Below is a small trained network, with its code and all its weights. Each question gives an input and a class and asks what happens when units are switched off, that is, made to give their printed mean instead of their output.

import numpy as np


def w(rows, s, z=0):
    codes = np.array(rows[::2]) - 128.0
    scale = np.full(codes.shape[1], s)
    scale[-1] = z or s
    return codes * scale


def norm(h):
    return h / np.sqrt((h * h).mean(-1, keepdims=True) + 1e-5)


def f(y):
    return y / 2 * (1 + np.tanh(0.7978845608 * (y + 0.044715 * y**3)))


def log_softmax(a):
    a = a - a.max(-1, keepdims=True)
    return a - np.log(np.exp(a).sum(-1, keepdims=True))


def net(x, mask):
    res = np.array(x, float).reshape(1, 4) / 4 @ E
    u = 0
    for l in range(3):
        y = f(norm(res) @ A[l][:, :-1].T + A[l][:, -1])
        res = res + np.where(mask[u : u + 12], y, B[l][:, -1]) @ B[l][:, :-1]
        u += 12
    return log_softmax(norm(res)[-1] @ U[:, :-1].T + U[:, -1])


A, B = {}, {}
E = w([
[116,117,122,254,123,120,154,47,63,139,97],'x0',
[121,73,185,90,170,132,71,116,178,140,182],'x1',
[120,177,235,157,97,112,163,214,169,133,111],'x2',
[148,133,147,159,117,106,121,128,124,151,134],'x3',
],0.0085)
A[0] = w([
[122,166,172,141,118,136,96,183,84,83,69,131],'L0N1',
[200,120,84,85,126,110,177,210,84,144,118,89],'L0N2',
[64,134,212,139,163,148,98,119,146,148,162,176],'L0N3',
[65,115,224,111,178,138,215,88,139,191,43,106],'L0N4',
[148,163,161,128,67,192,216,189,148,151,156,254],'L0N5',
[111,96,91,157,159,139,91,118,67,151,116,60],'L0N6',
[152,82,181,83,127,175,120,91,151,161,177,16],'L0N7',
[162,142,147,217,155,118,67,126,73,44,44,135],'L0N8',
[135,155,162,91,254,140,157,97,107,221,110,97],'L0N9',
[139,190,137,120,122,174,79,98,146,133,103,86],'L0N10',
[153,79,107,161,105,75,126,141,120,139,77,114],'L0N11',
[174,140,142,106,110,88,168,192,57,209,142,107],'L0N12',
],0.0077,0.0021)
B[0] = w([
[100,137,128,174,104,96,126,132,128,85,140,183],'L0N1',
[176,94,134,143,98,190,119,130,114,237,210,190],'L0N2',
[129,87,76,243,254,137,110,198,163,96,142,220],'L0N3',
[193,87,171,163,147,78,198,148,105,130,114,194],'L0N4',
[107,116,192,103,97,194,75,57,200,80,79,253],'L0N5',
[73,165,131,156,202,180,146,192,221,150,127,219],'L0N6',
[58,206,122,57,77,47,160,126,96,78,182,185],'L0N7',
[108,109,181,130,252,160,157,161,149,86,102,249],'L0N8',
[41,88,155,129,133,130,114,75,97,145,130,145],'L0N9',
[152,136,106,78,103,111,90,147,212,141,162,120],'L0N10',
[100,122,59,42,97,89,141,87,71,157,162,166],'L0N11',
[98,136,109,86,119,176,116,140,110,109,156,167],'L0N12',
],0.0068,0.0049)
A[1] = w([
[102,111,132,133,151,133,139,65,177,135,150,164],'L1N1',
[133,169,109,158,150,139,131,144,113,122,93,254],'L1N2',
[163,129,112,96,107,188,149,157,130,162,160,178],'L1N3',
[108,122,114,60,98,32,92,126,100,145,133,39],'L1N4',
[129,179,60,39,131,132,121,82,118,118,154,31],'L1N5',
[136,141,110,83,163,206,198,144,94,171,136,112],'L1N6',
[105,152,143,146,179,104,143,110,101,96,48,147],'L1N7',
[183,119,41,128,127,178,132,127,161,254,129,38],'L1N8',
[116,191,153,125,54,174,165,95,143,86,83,14],'L1N9',
[150,92,71,87,98,94,88,84,139,135,200,62],'L1N10',
[97,125,58,124,156,91,168,138,83,167,103,97],'L1N11',
[135,110,178,157,131,164,81,150,168,71,113,246],'L1N12',
],0.009,0.0015)
B[1] = w([
[117,167,104,119,149,222,146,133,107,183,131,206],'L1N1',
[105,131,38,1,115,144,65,103,149,79,152,190],'L1N2',
[214,41,72,250,91,19,148,66,119,54,7,182],'L1N3',
[147,162,35,178,126,89,93,147,165,30,198,146],'L1N4',
[90,126,209,196,79,44,142,163,131,200,206,216],'L1N5',
[202,69,150,182,88,89,17,46,83,77,69,207],'L1N6',
[154,247,117,96,119,136,179,232,78,15,124,244],'L1N7',
[184,114,254,77,113,25,211,64,124,51,102,215],'L1N8',
[128,98,146,165,91,128,171,181,100,189,56,191],'L1N9',
[127,205,122,154,108,83,107,176,51,84,201,201],'L1N10',
[194,150,7,72,63,146,98,88,193,140,92,209],'L1N11',
[161,163,112,35,114,69,137,47,117,235,235,254],'L1N12',
],0.0059,0.006)
A[2] = w([
[98,97,95,122,1,211,139,165,155,183,115,73],'L2N1',
[163,201,98,125,84,166,153,111,103,91,73,228],'L2N2',
[90,154,72,126,195,186,48,95,57,120,108,53],'L2N3',
[223,92,210,140,168,148,150,133,83,183,124,126],'L2N4',
[165,119,159,207,128,107,120,111,165,85,145,57],'L2N5',
[136,68,113,57,94,138,109,93,99,155,197,153],'L2N6',
[103,158,99,152,117,123,50,153,138,142,198,104],'L2N7',
[150,66,163,150,141,21,150,229,178,127,117,244],'L2N8',
[132,148,132,181,165,40,160,160,163,162,178,145],'L2N9',
[24,124,122,154,189,195,140,116,115,192,148,66],'L2N10',
[108,150,113,108,227,188,150,140,144,143,150,194],'L2N11',
[98,133,131,104,120,60,195,175,61,137,119,201],'L2N12',
],0.0088,0.0011)
B[2] = w([
[193,165,44,180,84,148,241,68,125,197,137,169],'L2N1',
[54,205,125,60,183,149,93,160,165,94,128,254],'L2N2',
[171,89,111,128,61,182,41,48,89,211,202,248],'L2N3',
[123,145,2,118,98,72,140,159,85,95,116,185],'L2N4',
[136,46,109,137,192,100,143,119,23,99,166,172],'L2N5',
[118,91,128,193,182,153,146,182,138,107,23,176],'L2N6',
[94,142,166,123,75,155,109,98,140,82,143,190],'L2N7',
[106,124,63,168,150,183,148,87,100,167,30,232],'L2N8',
[102,107,98,84,134,167,116,155,159,125,105,234],'L2N9',
[216,119,189,124,89,116,165,154,84,178,145,202],'L2N10',
[154,77,146,163,107,90,127,84,131,184,99,250],'L2N11',
[124,124,219,140,91,90,92,192,163,49,148,175],'L2N12',
],0.007,0.0063)
U = w([
[175,46,133,163,54,12,117,83,72,79,51,47],'0',
[171,165,87,122,24,138,222,102,175,224,48,109],'1',
[23,100,116,128,97,86,56,170,147,61,204,206],'2',
[62,89,197,56,170,153,129,148,248,210,108,46],'3',
[125,195,1,72,147,193,71,68,83,103,100,3],'4',
[70,224,211,108,126,132,183,198,113,56,58,177],'5',
[164,79,179,157,111,172,98,58,79,237,179,238],'6',
[108,82,106,207,229,93,220,178,88,154,91,157],'7',
],0.013,0.0013)

Each question gives the input, the list of numbers given to net, and the class t.
The units are the neurons (one row each of A and B). Each row of codes is followed by its name. A weight is (code - 128) times the scale printed after its matrix; where a second scale follows, it is the last column's (A, B and U).
mask holds one flag per neuron, layer by layer. A switched-off neuron (its flag False) gives its mean, the last column of its row in B, instead of its output. The means were averaged over made-up inputs and are rounded, as every weight is.
A unit's drop is (log p(t) with every unit on - log p(t) with that unit switched off) / (log p(t) with every unit on - log p(t) with every unit switched off).
The circuit of an input: a set's keep is (log p(t) with only the set's units on - log p(t) with every unit switched off) / (log p(t) with every unit on - log p(t) with every unit switched off). Starting from the 12 units with the biggest drops (on a tie, the unit counted first), units are removed one at a time, each time the one whose removal leaves the highest keep (on an exact tie, the one counted first), for as long as the keep stays at least 0.8.
circuit, biggest first: the units of the circuit, biggest drop first
most important unit: the unit with the biggest drop
top k neurons: the k neurons with the biggest drops, biggest first
k most important neurons of layer l: the k neurons of layer l with the biggest drops, biggest first
drop of u: that unit's drop, to one decimal
input [0,4,8,8], class 3: circuit, biggest first => [L1N12 L2N9]
input [-6,0,5,3], class 1: circuit, biggest first => [L0N8 L2N1 L1N8]
input [6,0,3,7], class 5: most important unit => L1N7
input [2,7,6,-4], class 7: 2 most important neurons of layer 0 => [L0N4 L0N3]
input [-8,4,-1,-2], class 2: circuit, biggest first => [L0N7 L0N6 L1N4]
input [-8,7,-2,3], class 2: circuit, biggest first => [L0N7 L1N4]
input [0,-2,7,8], class 1: top 2 neurons => [L0N5 L1N9]
input [0,6,-5,-8], class 2: top 3 neurons => [L0N7 L0N8 L1N5]
input [0,7,-3,-6], class 2: circuit, biggest first => [L0N7 L1N5]
input [0,-6,-4,-6], class 0: 2 most important neurons of layer 0 => [L0N2 L0N3]
input [0,0,-1,-8], class 0: top 2 neurons => [L0N5 L0N8]
input [6,1,6,-3], class 7: top 3 neurons => [L0N4 L0N3 L0N7]
input [0,-2,7,0], class 1: top 3 neurons => [L0N5 L1N9 L1N12]
input [5,1,3,6], class 7: circuit, biggest first => [L0N8]
input [0,-2,-7,6], class 0: top 2 neurons => [L1N8 L0N3]
input [-8,5,0,-3], class 2: top 3 neurons => [L0N7 L0N8 L0N6]
input [-2,2,8,-6], class 3: top 2 neurons => [L0N3 L1N12]
input [-7,0,4,2], class 1: top 2 neurons => [L0N8 L2N1]
input [3,5,4,-6], class 7: 2 most important neurons of layer 0 => [L0N4 L0N3]
input [1,8,5,-8], class 7: circuit, biggest first => [L0N3]
input [0,2,-6,6], class 2: top 3 neurons => [L0N8 L0N3 L0N5]
input [-6,1,-2,2], class 2: top 2 neurons => [L0N7 L1N10]
input [-6,0,-4,-3], class 0: top 2 neurons => [L1N3 L0N2]
input [2,5,1,8], class 7: drop of L2N3 => 0.2
input [-7,-1,1,-1], class 1: drop of L1N8 => 0.1
input [-1,2,-8,7], class 2: drop of L0N8 => 0.1
input [5,-3,1,5], class 5: drop of L1N7 => 1.0
input [-2,-1,7,-6], class 1: most important unit => L1N9
